Below is a small trained network, with its code and all its weights. Each question gives an input and a target symbol and asks what happens when units are switched off, that is, made to give their printed mean instead of their output.

import numpy as np


def w(rows, s, z=0):
    codes = np.array(rows[::2]) - 128.0
    scale = np.full(codes.shape[1], s)
    scale[-1] = z or s
    return codes * scale


def norm(h):
    return h / np.sqrt((h * h).mean(-1, keepdims=True) + 1e-5)


def f(y):
    return y / 2 * (1 + np.tanh(0.7978845608 * (y + 0.044715 * y**3)))


def softmax(a):
    e = np.exp(a - a.max(-1, keepdims=True))
    return e / e.sum(-1, keepdims=True)


def log_softmax(a):
    a = a - a.max(-1, keepdims=True)
    return a - np.log(np.exp(a).sum(-1, keepdims=True))


def net(x, mask):
    ids = ['αβγδλμπτψ'.index(c) for c in x.split()]
    T = len(ids)
    res = E[ids] + P[:T]
    r = norm(res)
    for j in range(2):
        rows = slice(3 * j, 3 * j + 3)
        q, k, v = (r @ M[0][rows].T for M in (Q, K, V))
        z = softmax(np.where(np.tri(T) > 0, q @ k.T / 3**0.5, -1e9)) @ v
        o = O[0][rows]
        res = res + np.where(mask[j], z, o[:, -1]) @ o[:, :-1]
    y = f(norm(res) @ A[0][:, :-1].T + A[0][:, -1])
    res = res + np.where(mask[2:6], y, B[0][:, -1]) @ B[0][:, :-1]
    return log_softmax(norm(res)[-1] @ U[:, :-1].T + U[:, -1])


Q, K, V, O, A, B = {}, {}, {}, {}, {}, {}
E = w([
[148,118,88,109,141,6],'α',
[61,184,157,138,90,90],'β',
[179,187,162,114,198,94],'γ',
[169,131,177,44,117,175],'δ',
[136,81,90,142,45,222],'λ',
[126,149,156,148,133,115],'μ',
[87,106,116,129,198,113],'π',
[197,91,202,205,99,131],'τ',
[163,105,152,49,107,109],'ψ',
],0.015)
P = w([
[106,99,132,152,130,141],'0',
[59,190,232,161,198,97],'1',
[153,107,196,122,76,173],'2',
[90,81,157,151,130,254],'3',
[140,87,114,99,24,50],'4',
[209,152,201,112,130,207],'5',
],0.0094)
Q[0] = w([
[114,92,81,120,101,171],'h0',
[207,88,204,209,106,147],'h0',
[113,56,51,166,83,226],'h0',
[106,136,1,218,127,160],'h1',
[120,124,38,170,85,203],'h1',
[136,136,140,104,120,245],'h1',
],0.0066)
K[0] = w([
[144,190,227,149,145,119],'h0',
[65,75,166,86,255,135],'h0',
[107,179,196,115,230,44],'h0',
[153,105,174,31,120,89],'h1',
[73,216,157,64,62,81],'h1',
[109,111,38,116,137,82],'h1',
],0.0071)
V[0] = w([
[179,122,154,184,173,154],'h0',
[180,119,132,24,111,66],'h0',
[86,255,122,191,130,100],'h0',
[220,111,150,175,132,175],'h1',
[134,152,145,188,24,153],'h1',
[71,90,91,82,83,198],'h1',
],0.0099)
O[0] = w([
[248,62,178,116,146,130,187],'h0',
[51,57,51,173,117,188,148],'h0',
[196,179,118,166,154,77,39],'h0',
[179,65,216,123,82,255,215],'h1',
[217,159,106,102,88,177,250],'h1',
[101,181,52,36,151,82,43],'h1',
],0.0092,0.0023)
A[0] = w([
[127,104,44,166,59,54,57],'n0',
[187,238,88,105,104,65,55],'n1',
[79,129,255,135,117,81,251],'n2',
[159,77,143,53,81,167,143],'n3',
],0.0085,0.0015)
B[0] = w([
[135,228,249,242,57,255,136],'n0',
[100,154,75,254,31,136,177],'n1',
[95,159,175,38,153,176,220],'n2',
[163,137,148,155,52,110,254],'n3',
],0.0075,0.0059)
U = w([
[49,142,126,157,151,158,78],'α',
[138,240,79,171,130,121,251],'β',
[212,9,252,164,143,142,176],'γ',
[100,97,71,48,151,205,113],'δ',
[158,253,110,12,63,189,149],'λ',
[225,116,190,101,145,111,120],'μ',
[94,157,165,21,188,26,126],'π',
[254,70,66,122,132,148,145],'τ',
[19,70,38,82,100,197,197],'ψ',
],0.0057,0.0028)

Each question gives the input, a string of symbols that net reads in full, and the target symbol t.
The units are the heads (3 rows each of Q, K, V and O) and the neurons (one row each of A and B). Each row of codes is followed by its name. A weight is (code - 128) times the scale printed after its matrix; where a second scale follows, it is the last column's (O, A, B and U).
mask holds one flag per unit, heads first, then neurons. A switched-off unit (its flag False) gives its mean, the last column of its rows in O or B, instead of its output. The means were averaged over made-up inputs and are rounded, as every weight is.
A unit's drop is (log p(t) with every unit on - log p(t) with that unit switched off) / (log p(t) with every unit on - log p(t) with every unit switched off).
The circuit of an input: a set's keep is (log p(t) with only the set's units on - log p(t) with every unit switched off) / (log p(t) with every unit on - log p(t) with every unit switched off). Starting from all 6 units, units are removed one at a time, each time the one whose removal leaves the highest keep (on an exact tie, the one counted first), for as long as the keep stays at least 0.8.
circuit, biggest first: the units of the circuit, biggest drop first
most important unit: the unit with the biggest drop
heads that matter: for each layer, one digit per head in row order, 1 if its drop is at least 0.15 and else 0, layers parted by /
drop of u: that unit's drop, to one decimal
input μ β β β, target β: heads that matter -> 11
input π μ ψ, target π: heads that matter -> 01
input γ γ γ γ β, target γ: heads that matter -> 01
input β μ α, target β: most important unit -> h0
input π π δ, target π: heads that matter -> 01
input ψ ψ λ, target ψ: heads that matter -> 11
input β α δ, target β: circuit, biggest first -> [h1; h0; n1]
input π π β γ, target π: heads that matter -> 01
input β ψ μ, target β: circuit, biggest first -> [h1; h0]
input β β γ, target β: heads that matter -> 10
input ψ μ α, target ψ: heads that matter -> 10
input ψ μ β β γ, target β: heads that matter -> 01
input π β λ λ, target β: circuit, biggest first -> [h0; h1]
input β ψ β, target β: circuit, biggest first -> [h1; h0]
input ψ ψ ψ ψ α π, target ψ: heads that matter -> 10
input λ λ π, target λ: circuit, biggest first -> [h1]
input π π μ, target π: drop of h0 -> 0.1
input ψ μ β, target ψ: drop of h0 -> 1.0
input δ ψ ψ α, target ψ: drop of h0 -> 0.8
input ψ γ γ, target ψ: circuit, biggest first -> [h0]
input β ψ ψ ψ, target ψ: drop of h1 -> 0.2
